Below is a small trained network, with its code and all its weights. Each question gives an input and a class and asks what happens when units are switched off, that is, made to give their printed mean instead of their output.

import numpy as np


def w(rows, s, z=0):
    codes = np.array(rows[::2]) - 128.0
    scale = np.full(codes.shape[1], s)
    scale[-1] = z or s
    return codes * scale


def f(y):
    return np.maximum(y, 0)


def log_softmax(a):
    a = a - a.max(-1, keepdims=True)
    return a - np.log(np.exp(a).sum(-1, keepdims=True))


def net(x, mask):
    res = np.array(x, float).reshape(1, 7) / 4 @ E
    y = f(res @ A[0][:, :-1].T + A[0][:, -1])
    res = res + np.where(mask, y, B[0][:, -1]) @ B[0][:, :-1]
    return log_softmax(res[-1] @ U[:, :-1].T + U[:, -1])


A, B = {}, {}
E = w([
[115,133,169,203,123,107,158,111,179],'x0',
[221,86,152,154,2,147,40,188,249],'x1',
[97,202,98,139,66,251,140,119,162],'x2',
[227,118,82,168,159,78,44,109,19],'x3',
[75,87,148,154,137,94,58,186,75],'x4',
[144,46,119,146,82,217,60,93,178],'x5',
[131,136,177,129,139,105,70,146,81],'x6',
],0.0088)
A[0] = w([
[158,67,87,82,198,78,165,91,66,27],'n1',
[84,162,125,35,106,84,167,198,210,187],'n2',
[211,167,171,183,112,36,146,121,214,151],'n3',
[160,172,193,103,107,56,64,176,81,125],'n4',
[180,51,181,108,122,158,118,80,222,253],'n5',
[97,181,136,108,186,145,194,75,130,145],'n6',
[253,135,43,94,87,140,87,138,96,108],'n7',
],0.018,0.0037)
B[0] = w([
[134,106,172,142,74,3,155,150,123,250],'n1',
[134,97,140,138,73,190,127,115,170,228],'n2',
[113,50,111,122,148,142,73,133,98,210],'n3',
[149,86,100,125,169,80,136,109,29,214],'n4',
[137,32,123,130,87,126,111,131,138,251],'n5',
[140,177,117,109,185,199,127,125,44,233],'n6',
[107,168,124,123,165,241,135,116,127,234],'n7',
],0.015,0.021)
U = w([
[136,72,127,154,105,199,49,121,127,254],'0',
[119,245,54,161,170,99,62,138,252,52],'1',
[129,242,161,98,177,168,207,112,85,112],'2',
[160,130,146,153,187,2,108,164,78,132],'3',
[106,113,211,162,39,117,117,168,214,45],'4',
],0.007,0.0054)

Each question gives the input, the list of numbers given to net, and the class t.
The units are the neurons (one row each of A and B). Each row of codes is followed by its name. A weight is (code - 128) times the scale printed after its matrix; where a second scale follows, it is the last column's (A, B and U).
mask holds one flag per neuron, in row order. A switched-off neuron (its flag False) gives its mean, the last column of its row in B, instead of its output. The means were averaged over made-up inputs and are rounded, as every weight is.
A unit's drop is (log p(t) with every unit on - log p(t) with that unit switched off) / (log p(t) with every unit on - log p(t) with every unit switched off).
The circuit of an input: a set's keep is (log p(t) with only the set's units on - log p(t) with every unit switched off) / (log p(t) with every unit on - log p(t) with every unit switched off). Starting from all 7 units, units are removed one at a time, each time the one whose removal leaves the highest keep (on an exact tie, the one counted first), for as long as the keep stays at least 0.8.
units of the circuit, in order: the units of the circuit, biggest drop first
most important unit: the unit with the biggest drop
k most important neurons: the k neurons with the biggest drops, biggest first
drop of u: that unit's drop, to one decimal
input [-4,-7,-2,6,2,6,-7], class 3: most important unit => n1
input [5,-3,-8,-5,-8,-8,-5], class 0: 2 most important neurons => n3, n2
input [1,-4,0,2,-4,-5,-6], class 2: 3 most important neurons => n6, n5, n4
input [-7,2,-2,3,-8,-7,5], class 3: 2 most important neurons => n4, n1
input [8,-4,4,5,4,1,-1], class 3: 4 most important neurons => n7, n2, n6, n5
input [-6,-1,-5,1,-8,-2,-4], class 2: 4 most important neurons => n7, n5, n4, n6
input [-3,6,-6,0,-1,-6,5], class 3: 2 most important neurons => n4, n5
input [5,-8,0,5,-2,1,1], class 3: 2 most important neurons => n1, n7
input [-2,0,-8,-4,-2,4,-6], class 4: units of the circuit, in order => n6, n4
input [3,8,-7,6,7,0,3], class 3: 2 most important neurons => n4, n2
input [-7,-1,6,5,-2,-1,7], class 2: 2 most important neurons => n5, n7
input [-5,1,-4,7,-3,-2,-7], class 3: 2 most important neurons => n1, n6
input [5,-5,-3,-8,3,-5,6], class 2: 2 most important neurons => n6, n5
input [-6,-5,-4,0,-4,-1,3], class 3: units of the circuit, in order => n1
input [0,-6,6,-7,6,-1,4], class 2: drop of n6 => 0.1
input [1,1,5,-5,3,-2,5], class 4: drop of n3 => 0.4
input [4,-5,2,1,-8,-3,8], class 2: drop of n6 => 0.3
input [-6,-8,8,2,-6,1,4], class 2: drop of n2 => 0.0
